The rows lie along a hidden order. The number after each row says roughly how far along it the row is, from 0 to 12. A new part has a new order.
In the rows, zero is written as 128.
[161 144  75 107 110 115  77 149 141 133 103 181 123 165 124 165 126 143
 113 162 174] -> 3
[ 91 143  83 122 146 107 159 111 123 170 107 114 135 133 118  94 132  68
 128 128  98] -> 10
[122 126  67 116 134 125 180 107 108 149 114 110 156 147 103 133 125 105
 129 156 115] -> 12
[119 165 184 146 166 151 120 119 126  99 139 121 117 128 173  99 145 188
  65  65 155] -> 5
[102 118 211 151 136 113 121 140 128 129 110  68  86  92 171 107 124 106
 119 118 171] -> 9
[119  89 142 130 186 134 148 112 116 126 115 113 132 132 135 179 126 126
  93 170 158] -> 12
[118 136 201 139 155 155 114 110 130  96 169 130 136 136 158 104 148 173
  67  71 132] -> 3
[175 142  97 114  74 150 145 134 126 121 103 134 110 103  98 124 114 182
 196 160  88] -> 0
[135 119 187 139 130 144 124 117 141 102 194 158 169 120 108 112 131 126
 130  75  70] -> 1
[105 151 189 143 147 135 126 124 119 103 135  92  99 124 178  81 145 171
  90  68 164] -> 6
[112 155 191 145 162 154 118 110 127  97 158 123 131 133 167 100 148 188
  73  74 148] -> 4
[ 92 150 117 135 193 117 139 104 126 164  63 105 113 131 178 114 133 132
  82 146 125] -> 10
[109 144 192 151 156 120 113 135 125 111  91  74  96  87 197  90 133 157
  88  93 176] -> 8
[111 151 174 145 142 129 131 131 122 107 104  80 100 113 176  91 139 164
  97  74 169] -> 7
[142 121 201 134 132 155 108 120 145 103 180 149 132 100 125 132 123 140
 146 108  69] -> 0
[ 96 128 186 157 171 122 113 139 127 120  88  62  68  90 189 111 127 144
 100 118 182] -> 9
[172 152  76 109  95 129  74 143 133 122  91 166 113 159 133 160 124 190
 136 180 182] -> 2
[162 152 100 116 134 127  42 144 146 128  66 173 101 151 161 171 126 194
 106 186 185] -> 3
[116 144 225 148 165 158 103 109 139  91 173 143 129 116 168 129 144 172
  74  71 121] -> 3
[130 121 208 140 152 153 105 114 143  99 179 153 149 122 138 141 137 164
 101 101  95] -> 2
[142 119 172 129 128 150 112 122 141 109 140 132 117  85 135 146 120 164
 147 146  80] -> 0
[184 152  68 109  80 148 112 139 123 119  78 144 106 127 114 135 116 186
 183 174 129] -> 1
[137 122 197 133 139 155  96 120 148 101 170 141 132  99 143 137 126 137
 129 111  88] -> 1
[164 133 122 117  69 152 142 130 130 115 140 134 127 100  83 114 109 137
 205 153  65] -> 0
[123 138 100 118 121  98  93 143 150 155 117 168 135 161 124 131 130  95
 122 131 145] -> 6
[143 133  49 110  62  97 102 156 134 148 153 189 166 186  75 122 128  62
 152 121 124] -> 5
[105  78 172 145 163 111 138 137 126 126 120  89 105 109 142 164 122 100
 121 161 173] -> 11
[178 156  81 110 122 162  92 139 132 122  73 157  92 138 133 141 117 211
 146 180 159] -> 1
[119 136 218 139 181 159  85 108 147  97 169 151 132 114 182 137 143 192
  68  89 131] -> 2
[105 142 108 127 131 103  95 138 150 173 113 154 133 142 141 110 132  82
 118 119 120] -> 7
[110  96 186 153 157 117 117 145 129 122 102  65  81  90 178 145 125 119
 106 151 171] -> 10
[168 154  93 112 109 136  79 140 134 119  72 158 126 138 153 161 125 207
 139 180 173] -> 2
[101 143  88 118 109  95 101 143 147 162 125 166 143 159 112 112 130  68
 127 112 136] -> 6
[ 96 144  67 122 114  95 147 123 131 173 110 131 144 147 117  89 131  67
 127 107  96] -> 9
[100 131  67 118 150 113 181 106 112 159 109 114 150 146 110 108 134  86
 121 121 103] -> 11
[175 143 117 121  90 155 115 128 132 117 100 132  92  89  81 127 113 172
 185 161  84] -> 0
[121  94 116 126 185 130 165 105 111 133 113 114 134 133 136 174 129 130
  98 168 152] -> 12
[153 142 184 126 121 161  99 118 146 109 114 126  99  74 145 140 114 186
 157 145  80] -> 0
[109  79 214 149 175 117 115 142 132 118 105  87  85  92 183 160 121 119
 118 162 173] -> 11
[154 146  88 115 120 108  58 153 150 141  92 180 116 166 141 154 133 152
 113 152 172] -> 4
[177 148  72 112  90 148 120 131 124 121  86 137 107 110 108 137 115 194
 194 169 115] -> 0
[118  84 147 141 192 126 145 122 115 126 118  95 124 128 147 189 126 125
  87 177 170] -> 12
[110  82 168 142 165 119 140 135 127 124 118  91 109 107 151 165 122 114
 102 164 168] -> 12
[ 92  84 164 140 181 132 138 127 121 124 103 104 113 116 165 193 124 127
  94 185 173] -> 12
[ 92 136  97 125 176 119 167  97 118 157  86 114 135 135 137 126 136 113
  96 155 126] -> 11
[107 162 180 146 156 149 122 116 119 105 118  98 117 128 205  83 144 188
  84  56 171] -> 6
[ 86 134 117 128 147 109 133 112 133 161 117 126 130 122 134 108 131  92
 113 126  95] -> 9
[106 104 196 152 146 115 119 151 132 118 104  77  71  84 177 130 121 121
 114 134 173] -> 10
[117 111  96 120 201 128 167 106  95 137 101 102 121 136 122 152 133 131
  92 170 143] -> 12
[ 98 145 106 127 126  94 116 122 144 176 105 134 135 134 136 104 131  71
 118 125 104] -> 8

[158  73 122 132  42 189 194 145  42 176  50 136 115 252  72 127 152 117
 145 164 115  80 124 137 170 137  98 131 144  84 112 165 204 121  81 158
 179 110 115 123  64 125 117  98 110 144 133  85   7 120 119 155 125 194
   5 110 156] -> 3
[130 166 121  87 106 155 144   4 137 116 117 132 120  97 138 131 153 135
 154  65 114 147 114 128 219 146  66  89 137  79 106 173 112  57 123  97
 160  91  87 130  93 108 124 125  57 151 137  98 187 119 113 157 153 187
  40 105 156] -> 9
[137 134 103 174 111 187 171 145 133 135 130 148  87 109 135 174 148 132
 146 101 132  91 146 131 160 142  79 123 136 116 113 143 121 112 124 132
 137 105 152 130  69 144 119 126  79 161 154 104 105 132 116 115 134 164
   3 100  98] -> 4
[109 152 145 130 127 136 125 105 157 116 136 135 122  97 121 189 146 102
 140 120 117 148 127 136 163 132 102 118 125 117  75 154 131 115 141 132
 139 120  94 119 105  90 130 150 129 139 128 113 203 120 119 148 125 125
 104  97 103] -> 11
[115 124 118 124 115 136 135 109 125 134 103 145 123 121 126 126 125 141
 138 112 114 128 107 132 138 125 104  93 133 125 135 139 146 120 128 123
 133 118 128 114 110 126 122 105  95 116 131 118 152 141 122 137 126 154
 115 118 115] -> 3
[118  52 145 246 117 128 138 255 110 160 173 133  26 118 148 124 128 177
 133  63 156  77 149 132  22 150 119 144 105 129 255  89 130 220  75 130
 133 136 199 123 121 130 124 123 137 179 130 124 138  75 176  91  83 130
 127  59 116] -> 1
[116 128 114 129 107 137 135 107 126 120  87 139 124 121 128 131 148 129
 142 109 120 127 124 162 209 134 125  94 143 121  46 138 129  70 128  74
 135 105  81 125 135 123 122 125 163 109 130 115 133 150  92 145 126 146
 141 116 108] -> 8
[126  80 121 199 107 230 166 111 116 143 114 135  73 173 109 234 145 125
 138 125 116  90 170 138 166 131  75 109 120 124 151 152 132 128  81 188
 145 118 118 121  80 128 126 119 104 135 136 133 149 103 144 113 120 132
  32 122 110] -> 6
[134 125 102 142 104 123 163 127 109 149  86 151 107 144  86 158 142 104
 134 158 129 129 160 123 203 126 124 141 120 110 122 159 140 129 133 132
 163 128 119 118 112 137 121 117 170 121 128 119  31 120 109 146 115 138
 101 144 155] -> 6
[119 136 119 128 113 148 140  81 122 146 139 138 124 102 141  83 123 133
 143  49 119 126 117 144 152 144  81 100 139 137 174 114 141 102 111 131
 112 106 159 131  89 139 106 128  64 146 142 102 185 121 116 147 128 165
  45  93  37] -> 0
[113  88 129 127 109 147 143  93 108 135 142 133 120 115 138 130 146 158
 137  69 132  98 122 133 173 146  85 114 132 119 198 114 126 115 126 177
 137 112 122 126  79 121 110 124 103 144 134 110 182 122 119 120 129 152
  83  76  32] -> 2
[140 135 114 142  86 146 166 118 101 143 126 139 122 164 132 191 147 115
 108  89 118 127 119 132 160 139  77 131 135  98 105 157 123 103 124 154
 159 121 119 127  93 121 132 129  90 147 136 106 164 121 116 148 132 159
  71 101 140] -> 7
[107 141 100 131  81  94 136  69  98 147  56 154 121 129 100  59 131 125
 119 170 118 129 129 138 219 117 132 109 127  95 116 157 135  96 131 134
 161 114 117 119 116 149 122 121 154 104 127 116  67 122  80 147 120 167
 117 128 107] -> 5
[112  72 128 205 110 195 138 202 127 157 116 133 121 139 132 131 133 156
 117  79 146 128 148  98 161 147  99 107 120 120 204 127 139 172 126 133
 138 130 120 126  76 131 120 116 109 142 144 134 162 122 148 145 105 147
  91 112  41] -> 3
[120 131 112 117 102 136 130 125 105 143  98 134 134 136 108 119 129 123
 133 152 121 129 124 149 155 124 121 117 124 120 110 136 136 132 134 122
 132 125 119 121 120 139 123 114 156 126 124 114  99 123 105 145 117 125
 144 134 117] -> 5
[112 166 123 130 109 164 139  95 155 114 122 124 153 115 129 124 142 129
 152 102 118 128 123 135 197 140  79 105 133 104  53 161 125  95 149 129
 151 113  86 124 115 102 130 123 106 142 128 111 189 115 131 180 136 151
  90 109 103] -> 10
[114 167 143 101 114 184 131 123 160 109 105 115 123 104 117 188 173 125
 134 159 120 161 132 136 189 132 121 130 127 128  51 136 134 109 153  99
 134 126 120 122 135  91 123 160 230 140 124 124 132 110 126 184 127 111
 138 136 167] -> 12
[121 181 123  66 106 136 134 115 118 120  88 135 123 125 108  97 162 125
 149 160 103 128 124 156 229 129 108 106 126 123 121 163 122  87 164 130
 137 112  64 122 136 117 120 136 139 132 127  99 142 138 104 149 145 135
 116 130 108] -> 10
[111 130 122 132 108 131 124  63 134 140 102 134 151 124 129  63 145 127
 161 117 119 128 102 162 162 127 123 111 134 122 117 132 130 112 129 103
 132 107 102  93 108 124 117 120 142 137 130 113 171 121 106 148 132 146
 142 148 106] -> 5
[120 181 116 130 113 136 134  19 127 119 124 144 184 124 111  57 136 106
 146 115 123 160 104 130 145 132 142  96 143  90  44 134 125 124 126  70
 134 120 128 126 115 130 124 133 165 103 130  94 114 158 125 169 155 137
 109 171 172] -> 8
[110 128 111  77 101 130 135 116 117 136  70 146 122 130 105  77 145  99
 132 169 120 148 118 158 157 116 138 100 125  89  48 156 140 132 129 131
 136 121  80 122 113 130 123 125 141 109 126 120 100 149 124 167 120 154
 122 129 113] -> 8
[ 89 185 130 130 132 134 134  27 157 123 106 134 175 130 120   6 150 125
 137 128  95 129 129 137 158 130 112 116 129 125  78 130 132 129 130  76
 126  99  84 123 113 121 113 130 177 106 111 100 143 123 125 191 121 136
 196 171 112] -> 6
[116 178 135  83 131  88 112  96 164 114 129 133 164  44 131  76 148 126
 142  91 118 129  95 131 170 133  90  81 134 118  81 139 123 112 166 131
 130 110  85  71  96 122 117 135 127 129 137 101 226 123 121 183 131 154
 129 127 108] -> 7
[ 97 139 121 132 109 169 131  65 146 137 159 140 110  54 168  47 158 143
 159  25 101 125 106 160 163 147  45  81 146 127 161 149 107  76 128 129
 140  87 126 135  62 104  97 100   1 155 162  77 238 137  90 159 142 199
   1  54  77] -> 0
[118 133 123 130 117 139 146 106 131 130 128 130  73 128 136 155 140 161
 127  72 136  97 128 129 149 136  93 111 125 123 207 137 124 163  88 129
 134 115 171 142 103 144 113 105 100 156 134 127 160 109 122 141 131 148
  91  81 108] -> 1
